Below is a small trained network, with its code and all its weights. Each question gives an input and a target symbol and asks what happens when units are switched off, that is, made to give their printed mean instead of their output.

import numpy as np


def w(rows, s, z=0):
    codes = np.array(rows[::2]) - 128.0
    scale = np.full(codes.shape[1], s)
    scale[-1] = z or s
    return codes * scale


def norm(h):
    return h / np.sqrt((h * h).mean(-1, keepdims=True) + 1e-5)


def f(y):
    return np.maximum(y, 0)


def softmax(a):
    e = np.exp(a - a.max(-1, keepdims=True))
    return e / e.sum(-1, keepdims=True)


def log_softmax(a):
    a = a - a.max(-1, keepdims=True)
    return a - np.log(np.exp(a).sum(-1, keepdims=True))


def net(x, mask):
    ids = ['αβγδημπ'.index(c) for c in x.split()]
    T = len(ids)
    res = E[ids] + P[:T]
    u = 0
    for l in range(2):
        q, k, v = (norm(res) @ M[l].T for M in (Q, K, V))
        z = softmax(np.where(np.tri(T) > 0, q @ k.T / 2**0.5, -1e9)) @ v
        res = res + np.where(mask[u], z, O[l][:, -1]) @ O[l][:, :-1]
        u += 1
        y = f(norm(res) @ A[l][:, :-1].T + A[l][:, -1])
        res = res + np.where(mask[u : u + 8], y, B[l][:, -1]) @ B[l][:, :-1]
        u += 8
    return log_softmax(norm(res)[-1] @ U[:, :-1].T + U[:, -1])


Q, K, V, O, A, B = {}, {}, {}, {}, {}, {}
E = w([
[187,140,209,219,120,174,27,143],'α',
[173,68,196,186,223,149,114,153],'β',
[251,184,82,162,166,202,97,207],'γ',
[72,111,217,70,183,195,100,240],'δ',
[135,56,128,43,122,136,46,154],'η',
[105,195,155,122,207,123,169,104],'μ',
[215,57,77,196,159,55,104,84],'π',
],0.013)
P = w([
[201,86,185,103,58,250,201,121],'0',
[170,96,193,113,105,138,195,85],'1',
[92,71,131,128,127,181,145,134],'2',
[92,100,116,130,165,156,130,122],'3',
[99,128,111,142,201,139,94,136],'4',
[112,153,110,154,214,110,64,143],'5',
[118,170,117,155,234,75,48,140],'6',
[115,172,123,153,254,45,45,131],'7',
],0.0096)
Q[0] = w([
[207,163,193,127,254,54,20,165],'L0H1',
[101,68,141,99,157,215,95,158],'L0H1',
],0.0073)
K[0] = w([
[81,145,96,122,169,2,102,212],'L0H1',
[78,138,68,63,119,100,125,72],'L0H1',
],0.0076)
V[0] = w([
[33,169,254,121,115,148,124,148],'L0H1',
[133,251,111,147,166,166,180,129],'L0H1',
],0.007)
O[0] = w([
[129,170,220,133,152,145,157,214,4],'L0H1',
[2,128,159,151,128,132,214,28,254],'L0H1',
],0.0098,0.0018)
A[0] = w([
[173,183,129,89,85,172,100,148,26],'L0N1',
[93,86,129,64,149,92,67,187,133],'L0N2',
[74,157,151,101,135,169,95,235,238],'L0N3',
[105,164,94,150,103,85,140,2,3],'L0N4',
[125,194,209,159,127,151,180,131,35],'L0N5',
[96,166,147,139,146,110,62,77,96],'L0N6',
[13,154,112,39,175,78,150,168,26],'L0N7',
[111,143,136,141,226,155,86,125,84],'L0N8',
],0.0076,0.0016)
B[0] = w([
[86,127,86,176,135,106,132,153,161],'L0N1',
[89,140,124,65,151,139,17,161,162],'L0N2',
[127,149,153,127,166,27,188,83,203],'L0N3',
[178,124,160,45,119,54,94,118,158],'L0N4',
[71,150,67,132,181,107,153,150,180],'L0N5',
[114,109,128,120,174,162,154,86,168],'L0N6',
[140,2,89,169,69,82,133,100,149],'L0N7',
[103,109,87,141,124,211,148,104,254],'L0N8',
],0.0085,0.007)
Q[1] = w([
[106,183,43,90,164,189,135,127],'L1H1',
[159,31,118,173,247,126,99,109],'L1H1',
],0.011)
K[1] = w([
[14,104,147,170,254,128,27,6],'L1H1',
[158,172,25,230,214,58,86,66],'L1H1',
],0.0068)
V[1] = w([
[155,27,190,134,135,2,128,76],'L1H1',
[140,78,71,85,136,102,190,165],'L1H1',
],0.0079)
O[1] = w([
[90,113,59,254,147,124,133,191,2],'L1H1',
[117,161,23,87,231,78,161,117,131],'L1H1',
],0.0096,0.0061)
A[1] = w([
[97,99,169,99,139,92,161,87,2],'L1N1',
[182,182,117,166,64,113,174,174,171],'L1N2',
[130,46,140,107,122,147,115,87,31],'L1N3',
[103,215,174,70,169,144,153,167,53],'L1N4',
[148,106,155,203,136,67,255,83,125],'L1N5',
[65,127,38,158,158,79,45,129,100],'L1N6',
[150,125,71,116,78,145,69,52,141],'L1N7',
[30,165,129,184,127,134,197,66,113],'L1N8',
],0.0099,0.0039)
B[1] = w([
[46,181,90,122,175,154,124,90,156],'L1N1',
[1,117,59,157,38,69,18,185,141],'L1N2',
[142,159,160,117,55,97,108,97,170],'L1N3',
[107,127,153,210,96,54,158,155,207],'L1N4',
[88,128,54,81,120,238,77,157,184],'L1N5',
[119,119,128,130,104,26,174,53,192],'L1N6',
[106,103,240,152,106,97,141,149,253],'L1N7',
[143,188,69,95,74,81,5,122,183],'L1N8',
],0.0086,0.0063)
U = w([
[92,143,174,228,30,138,54,159,104],'α',
[128,61,96,192,236,236,138,154,148],'β',
[182,152,188,86,150,154,168,4,185],'γ',
[83,198,179,158,196,63,253,188,134],'δ',
[238,160,114,45,140,63,41,221,4],'η',
[46,217,32,59,128,156,94,118,81],'μ',
[139,38,53,191,85,51,183,80,181],'π',
],0.0072,0.0035)

Each question gives the input, a string of symbols that net reads in full, and the target symbol t.
The units are the heads (2 rows each of Q, K, V and O) and the neurons (one row each of A and B). Each row of codes is followed by its name. A weight is (code - 128) times the scale printed after its matrix; where a second scale follows, it is the last column's (O, A, B and U).
mask holds one flag per unit, layer by layer, with each layer's heads first. A switched-off unit (its flag False) gives its mean, the last column of its rows in O or B, instead of its output. The means were averaged over made-up inputs and are rounded, as every weight is.
A unit's drop is (log p(t) with every unit on - log p(t) with that unit switched off) / (log p(t) with every unit on - log p(t) with every unit switched off).
The circuit of an input: a set's keep is (log p(t) with only the set's units on - log p(t) with every unit switched off) / (log p(t) with every unit on - log p(t) with every unit switched off). Starting from the 12 units with the biggest drops (on a tie, the unit counted first), units are removed one at a time, each time the one whose removal leaves the highest keep (on an exact tie, the one counted first), for as long as the keep stays at least 0.8.
circuit, biggest first: the units of the circuit, biggest drop first
k most important neurons: the k neurons with the biggest drops, biggest first
top k neurons in layer l: the k neurons of layer l with the biggest drops, biggest first
drop when u is switched off: that unit's drop, to one decimal
input β γ α β β γ μ, target μ: 2 most important neurons	(L1N8; L1N5)
input β γ β γ, target β: circuit, biggest first	(L1N8)
input γ μ γ, target μ: 2 most important neurons	(L1N8; L1N5)
input β η δ β β η β β, target β: circuit, biggest first	(L1H1; L0N8)
input μ γ γ γ δ α, target δ: circuit, biggest first	(L0H1; L0N3)
input β β β, target β: circuit, biggest first	(L1H1; L0H1; L1N4)
input γ β γ δ γ γ γ, target γ: circuit, biggest first	(L1H1; L0H1)
input μ γ π δ, target π: 3 most important neurons	(L1N6; L0N7; L0N3)
input β γ α γ γ α μ α, target μ: top 2 neurons in layer 1	(L1N8; L1N7)
input β γ η β π β α, target π: circuit, biggest first	(L1N6; L1H1)
input β γ β μ β, target μ: circuit, biggest first	(L0H1; L1N8; L1N5)
input γ δ β, target δ: 2 most important neurons	(L1N4; L0N5)
input α π γ γ β α μ γ, target μ: top 2 neurons in layer 1	(L1N8; L1N7)
input β γ α, target γ: top neuron in layer 0	(L0N3)
input γ β γ γ β γ, target β: top 3 neurons in layer 1	(L1N6; L1N3; L1N8)
input γ α γ γ μ, target μ: 3 most important neurons	(L1N8; L1N5; L0N5)
input μ π α β β α, target β: circuit, biggest first	(L0H1; L1N7; L1H1)
input γ π α, target π: circuit, biggest first	(L1H1; L1N6)
input δ γ γ δ β γ, target δ: 2 most important neurons	(L1N4; L0N3)
input β γ α γ, target α: most important neuron	(L0N3)
input γ π α δ, target π: top 2 neurons in layer 0	(L0N7; L0N3)
input η μ δ δ, target δ: top 2 neurons in layer 0	(L0N2; L0N3)
input β γ γ γ δ β, target δ: 2 most important neurons	(L1N4; L0N3)
input δ μ β δ γ η α, target η: drop when L0H1 is switched off	1.8
input γ γ δ η, target η: drop when L0H1 is switched off	0.7
input γ γ γ π β β, target π: drop when L1N6 is switched off	1.1
input γ η γ, target η: drop when L1N4 is switched off	0.0
